Each row has a name. Each piece below is followed by the name of the row it came from, unless a question asks for something else. Each question is about the rows just above it. Places in a row count from 0.

[ 0  4 27  0 52 31  0  0] : kemon
[13 38 50 13 16  2  1  2] : zokis
[ 0  1  0  0  0 50  0  9] : Sakeg
[ 0  0 30  0 47 26  4 -1] : fopi
[ 2 -1  0  2  0 38 46 21] : kebeg
[ 2  1  1  2 14  0 48 13] : ruf
[ 0  1  5  0 26 49 30  7] : todog
[ 3  1  0  3  0  0 50 23] : gifo
[ 0  1  7  0  0 49 25  5] : ruda
Row and place of [25] in the named rows:	ruda, 6
Which row holds [ 0  1  7  0  0 49 25  5]?	ruda
Changed zokis: [14 38 50 13 16  2  1  2]. Place and old value:	0, [13]
Where do [13 38 50 13 16  2  1  2] appear?	zokis

[ 19  14 -28  50 -11   3  45] -> Kol
[  8 -43 -55  25 -13  18  -3] -> fopi
[ 16 -44 -25 -12  32 -11  32] -> todog
[-55  -3 -43  18  24 -13   8] -> ruf
[-11 -44  32 -12 -25  32  15] -> kemon
Where does [ 19  14 -28  50 -10   3  45] differ from Kol, and what was there?	4, [-11]
Where does [-55  -3 -43  18  24 -13   7] differ from ruf, and what was there?	6, [8]
Which row holds these entries in another order? [ 32  32 -11  15 -25 -12 -44]	kemon
Which row holds these entries in another order? [ 32 -11  32 -12 -25 -44  16]	todog
Where does [ 16 -44 -26 -12  32 -11  32] differ from todog, and what was there?	2, [-25]
[ -3   8 -43 -55  25 -13  18] is which row reordered?	fopi

[ 39  -5  17 -22  46 -29  25  16  19   2 -20   3  10 -27  12  -9 -18  -9
  -2   0  50   9 -16  -5   7   4  -5  21 -12   7  -2  19   0 -11  24   8
  -1 -14   1 -12   0 -14  -4  -1  38  11 -12  -7   9  15   0  -7 -14 -21] = gifo
[-15  -7  -1  21 -12  -3  15  10  -7   0   1   1 -16 -16  -8 -13 -27  -4
  42  13 -20 -18  -5  37  13  25  36  -2   8 -19  14  -7  17  -6   9 -14
  41   1 -17  11  52  13 -26  -5   5 -13  -4  -6  -2 -13 -24  -3   5  -5] = Kol
[ 24  -3   7   6   6  -4  -1 -10  23  22 -26   2  16  -5  17  -2  15  11
  -6   1  12  53  41 -14   3 -12  -8  15   8   2   0 -14 -14  21  -4 -19
 -18 -38 -18  42 -30  11  -9  -7  -5 -15   1 -12  11   3 -21 -34 -39  25] = fopi
[-12  30  -6  43  -2  10  15  13 -11  -9  12  -2  -5  -3 -26  -6   8  -7
  -9  -5 -13  17 -21  -7 -15  -1 -13 -15  24  14  -2 -17   6 -12  13 -20
  -4   6  -6 -21  -6  12  -4   0   9  27  12   0  10 -20 -17 -10 -11   5] = Sakeg
[ 19  13 -33 -10  43   1 -44  37 -28 -15  12 -11 -30  29  -5   9 -34  12
  14   3   9   1  34 -11 -41 -27 -12 -17  -1  24  -1 -13  -3   0  -9  54
 -11 -14 -11 -10 -45 -12   1   5  12  38  55   8  -4  54 -13 -39  20  26] = kemon
[ -6  12  38 -14  -2  -5 -11  -9  31  42 -19  10 -16  13  51  13  14 -17
  21  32  19 -20  41 -16 -15 -26  -4  16  -3 -15 -20 -14  -2 -10 -12  15
 -24  -5  -1  37 -24 -17 -24  -1  -1 -12  18 -22   5  32  24 -18  -2   1] = ruf
[ 27   7   0  39  -2 -44  -7  -3   1  -8 -15  -3   7 -17  13   1   7   2
  13 -17  30  27 -17 -12  15  19 -34   1 -14  -2  -4   2  33 -26  25 -24
  22 -14   6 -23  -6  17 -21  -9   9  25  17  -6   2  -1   3   7 -38 -39] = zokis
[ 43   0 -11  18  -1   5   9  -5 -14 -44  29  20  -9   3 -41  -3  34  37
 -12 -11   1  54 -45 -12 -17   1 -27 -13 -10   8 -11 -11  12  12  55 -28
  12  13  26 -30 -10  54  24  -4  -1   9   1  14  38 -33 -15 -13 -34 -39] = Tini
One entry of kemon was changed: [ 19  13 -33 -10  43   1 -44  37 -28 -15  12 -11 -30  29  -5   9 -34  12
  14   3   9   1  34 -11 -41 -27 -12 -17  -1  24  -1 -13  -3   0  -9  54
 -11 -14 -11 -10 -45 -12   0   5  12  38  55   8  -4  54 -13 -39  20  26]. Where, and from what?	42, [1]
Put [ 54 -15 -11  38  -1 -11  29 -10  -9  12  12   8   1 -30 -12 -33 -44  18
  26   5  12  -3  55 -41 -11 -11 -12 -34   0  34   1  43 -45   9  13   1
  -5 -13 -10  -4  37 -17 -27  24   3  -1 -13 -14  20 -28  54  14   9 -39] back in order: which row is it?	Tini
Where does [ -6  12  39 -14  -2  -5 -11  -9  31  42 -19  10 -16  13  51  13  14 -17
  21  32  19 -20  41 -16 -15 -26  -4  16  -3 -15 -20 -14  -2 -10 -12  15
 -24  -5  -1  37 -24 -17 -24  -1  -1 -12  18 -22   5  32  24 -18  -2   1] differ from ruf, and what was there?	2, [38]
[-39 -34 -13 -15 -33  38  14   1   9  -1  -4  24  54 -10 -30  26  13  12
 -28  55  12  12 -11 -11   8 -10 -13 -27   1 -17 -12 -45  54   1 -11 -12
  37  34  -3 -41   3  -9  20  29 -44 -14  -5   9   5  -1  18 -11   0  43] is which row reordered?	Tini

[  6 -21  -2  43  39] = Sakeg
[ 39   6  -2  42 -21] = todog
[36  2 -3 46 22] = Tini
[-21  42  -2   6  39] is which row reordered?	todog
[-3] is at row and place	Tini, 2

